Below is a small trained network, with its code and all its weights. Each question gives an input and a target symbol and asks what happens when units are switched off, that is, made to give their printed mean instead of their output.

import numpy as np


def w(rows, s, z=0):
    codes = np.array(rows[::2]) - 128.0
    scale = np.full(codes.shape[1], s)
    scale[-1] = z or s
    return codes * scale


def f(y):
    return y / 2 * (1 + np.tanh(0.7978845608 * (y + 0.044715 * y**3)))


def softmax(a):
    e = np.exp(a - a.max(-1, keepdims=True))
    return e / e.sum(-1, keepdims=True)


def log_softmax(a):
    a = a - a.max(-1, keepdims=True)
    return a - np.log(np.exp(a).sum(-1, keepdims=True))


def net(x, mask):
    ids = ['ΓΔΘΛΞΣαεζημπτφω'.index(c) for c in x.split()]
    T = len(ids)
    res = E[ids] + P[:T]
    u = 0
    for l in range(3):
        q, k, v = (res @ M[l].T for M in (Q, K, V))
        z = softmax(np.where(np.tri(T) > 0, q @ k.T / 3**0.5, -1e9)) @ v
        res = res + np.where(mask[u], z, O[l][:, -1]) @ O[l][:, :-1]
        u += 1
        y = f(res @ A[l][:, :-1].T + A[l][:, -1])
        res = res + np.where(mask[u : u + 4], y, B[l][:, -1]) @ B[l][:, :-1]
        u += 4
    return log_softmax(res[-1] @ U[:, :-1].T + U[:, -1])


Q, K, V, O, A, B = {}, {}, {}, {}, {}, {}
E = w([
[153,121,181],'Γ',
[130,108,206],'Δ',
[224,205,134],'Θ',
[194,196,143],'Λ',
[186,194,158],'Ξ',
[137,166,210],'Σ',
[122,109,219],'α',
[132,80,107],'ε',
[173,169,161],'ζ',
[160,187,187],'η',
[100,137,79],'μ',
[105,144,253],'π',
[194,62,166],'τ',
[249,110,77],'φ',
[227,23,152],'ω',
],0.013)
P = w([
[106,151,114],'0',
[142,120,186],'1',
[176,106,199],'2',
[170,89,168],'3',
[162,71,146],'4',
[130,12,142],'5',
[62,4,194],'6',
[41,33,223],'7',
],0.0034)
Q[0] = w([
[12,150,2],'0.h1',
[208,67,169],'0.h1',
[81,68,67],'0.h1',
],0.0084)
K[0] = w([
[95,215,192],'0.h1',
[168,9,115],'0.h1',
[64,140,211],'0.h1',
],0.011)
V[0] = w([
[108,149,173],'0.h1',
[115,96,78],'0.h1',
[153,251,160],'0.h1',
],0.014)
O[0] = w([
[39,92,61,59],'0.h1',
[206,132,199,7],'0.h1',
[30,254,140,57],'0.h1',
],0.0048,0.0017)
A[0] = w([
[70,74,11,204],'0.n1',
[179,231,111,62],'0.n2',
[119,113,200,158],'0.n3',
[94,142,117,3],'0.n4',
],0.011,0.0066)
B[0] = w([
[230,166,253,144],'0.n1',
[57,28,106,163],'0.n2',
[144,171,69,252],'0.n3',
[213,224,163,98],'0.n4',
],0.0081,0.0041)
Q[1] = w([
[6,174,193],'1.h1',
[118,173,37],'1.h1',
[255,222,144],'1.h1',
],0.008)
K[1] = w([
[103,137,169],'1.h1',
[195,247,136],'1.h1',
[215,128,104],'1.h1',
],0.013)
V[1] = w([
[78,30,96],'1.h1',
[153,193,67],'1.h1',
[88,58,3],'1.h1',
],0.013)
O[1] = w([
[158,82,3,126],'1.h1',
[200,177,198,14],'1.h1',
[186,181,50,7],'1.h1',
],0.011,0.002)
A[1] = w([
[171,158,163,102],'1.n1',
[130,127,169,25],'1.n2',
[175,157,96,186],'1.n3',
[244,109,115,3],'1.n4',
],0.011,0.0027)
B[1] = w([
[116,115,189,156],'1.n1',
[142,87,164,146],'1.n2',
[101,2,103,173],'1.n3',
[127,201,170,253],'1.n4',
],0.0087,0.0044)
Q[2] = w([
[115,255,76],'2.h1',
[65,47,196],'2.h1',
[145,63,75],'2.h1',
],0.0085)
K[2] = w([
[7,101,73],'2.h1',
[140,96,142],'2.h1',
[57,2,104],'2.h1',
],0.008)
V[2] = w([
[24,135,76],'2.h1',
[141,2,153],'2.h1',
[16,82,102],'2.h1',
],0.0046)
O[2] = w([
[93,115,151,27],'2.h1',
[195,6,151,254],'2.h1',
[74,119,137,96],'2.h1',
],0.011,0.0019)
A[2] = w([
[143,235,139,131],'2.n1',
[52,137,173,59],'2.n2',
[2,237,57,108],'2.n3',
[62,165,151,3],'2.n4',
],0.0085,0.0056)
B[2] = w([
[195,135,211,175],'2.n1',
[20,42,162,190],'2.n2',
[78,248,77,254],'2.n3',
[14,111,253,148],'2.n4',
],0.007,0.0036)
U = w([
[131,77,180,253],'Γ',
[72,58,151,133],'Δ',
[78,143,58,85],'Θ',
[116,193,87,167],'Λ',
[112,199,115,105],'Ξ',
[52,121,185,20],'Σ',
[30,92,115,110],'α',
[123,139,98,73],'ε',
[107,181,144,162],'ζ',
[87,177,171,164],'η',
[114,97,236,65],'μ',
[31,80,177,121],'π',
[131,117,93,218],'τ',
[254,234,157,174],'φ',
[168,86,41,80],'ω',
],0.0092,0.0076)

Each question gives the input, a string of symbols that net reads in full, and the target symbol t.
The units are the heads (3 rows each of Q, K, V and O) and the neurons (one row each of A and B). Each row of codes is followed by its name. A weight is (code - 128) times the scale printed after its matrix; where a second scale follows, it is the last column's (O, A, B and U).
mask holds one flag per unit, layer by layer, with each layer's heads first. A switched-off unit (its flag False) gives its mean, the last column of its rows in O or B, instead of its output. The means were averaged over made-up inputs and are rounded, as every weight is.
A unit's drop is (log p(t) with every unit on - log p(t) with that unit switched off) / (log p(t) with every unit on - log p(t) with every unit switched off).
The circuit of an input: a set's keep is (log p(t) with only the set's units on - log p(t) with every unit switched off) / (log p(t) with every unit on - log p(t) with every unit switched off). Starting from the 12 units with the biggest drops (on a tie, the unit counted first), units are removed one at a time, each time the one whose removal leaves the highest keep (on an exact tie, the one counted first), for as long as the keep stays at least 0.8.
circuit, biggest first: the units of the circuit, biggest drop first
k most important neurons: the k neurons with the biggest drops, biggest first
top k neurons in layer l: the k neurons of layer l with the biggest drops, biggest first
input Ξ π Ξ Λ Θ ω η Θ, target ω: circuit, biggest first -> [1.h1; 0.h1]
input φ π ζ, target φ: circuit, biggest first -> [1.h1]
input Λ η μ Λ α ω π, target ω: circuit, biggest first -> [0.h1; 1.h1; 0.n3]
input Λ Σ η Σ ζ, target η: circuit, biggest first -> [0.h1; 2.h1; 1.h1]
input ε η τ ε ε μ, target Γ: circuit, biggest first -> [0.n1; 1.h1; 2.h1]
input Δ Λ Θ Δ Γ Θ η Σ, target η: top 2 neurons in layer 0 -> [0.n1; 0.n3]
input η Σ Ξ, target η: 4 most important neurons -> [2.n3; 0.n1; 0.n2; 1.n3]
input η Ξ ω π Λ, target ω: circuit, biggest first -> [0.h1; 1.h1]
input Δ ω ε, target ω: circuit, biggest first -> [1.h1; 0.h1]
input Δ φ Θ Γ, target φ: circuit, biggest first -> [1.h1; 2.h1]
input ζ Γ π Γ Λ μ, target μ: 2 most important neurons -> [0.n1; 1.n1]
input π Λ α, target π: 2 most important neurons -> [2.n2; 0.n2]
input φ Γ π, target φ: 3 most important neurons -> [0.n3; 0.n2; 0.n1]
input Λ Γ φ Λ μ, target φ: circuit, biggest first -> [0.n1; 1.h1]
input φ η φ Θ τ φ Δ Γ, target φ: most important neuron -> [2.n2]
input μ μ ω Γ Θ ω Γ ζ, target ω: circuit, biggest first -> [0.h1; 1.h1]
input Λ Λ Γ Θ, target Λ: 2 most important neurons -> [0.n2; 2.n3]
input μ η ζ φ, target φ: 2 most important neurons -> [1.n4; 2.n2]
input Σ α Λ φ ζ, target φ: circuit, biggest first -> [1.h1; 2.h1]
input π μ Γ Σ, target μ: 3 most important neurons -> [0.n2; 0.n1; 1.n2]
input τ η φ φ α, target φ: top neuron in layer 0 -> [0.n2]
input Λ η η, target η: top 2 neurons in layer 0 -> [0.n2; 0.n1]
input Σ φ ω ζ φ Λ Ξ, target φ: top 2 neurons in layer 0 -> [0.n4; 0.n2]
input α Δ Σ Δ μ Λ μ, target μ: circuit, biggest first -> [0.n1; 1.h1; 0.n2]
input Δ Σ Θ φ Δ η, target φ: 3 most important neurons -> [2.n2; 2.n4; 2.n1]
input ζ Γ Δ ω Ξ, target ω: 2 most important neurons -> [1.n3; 0.n1]
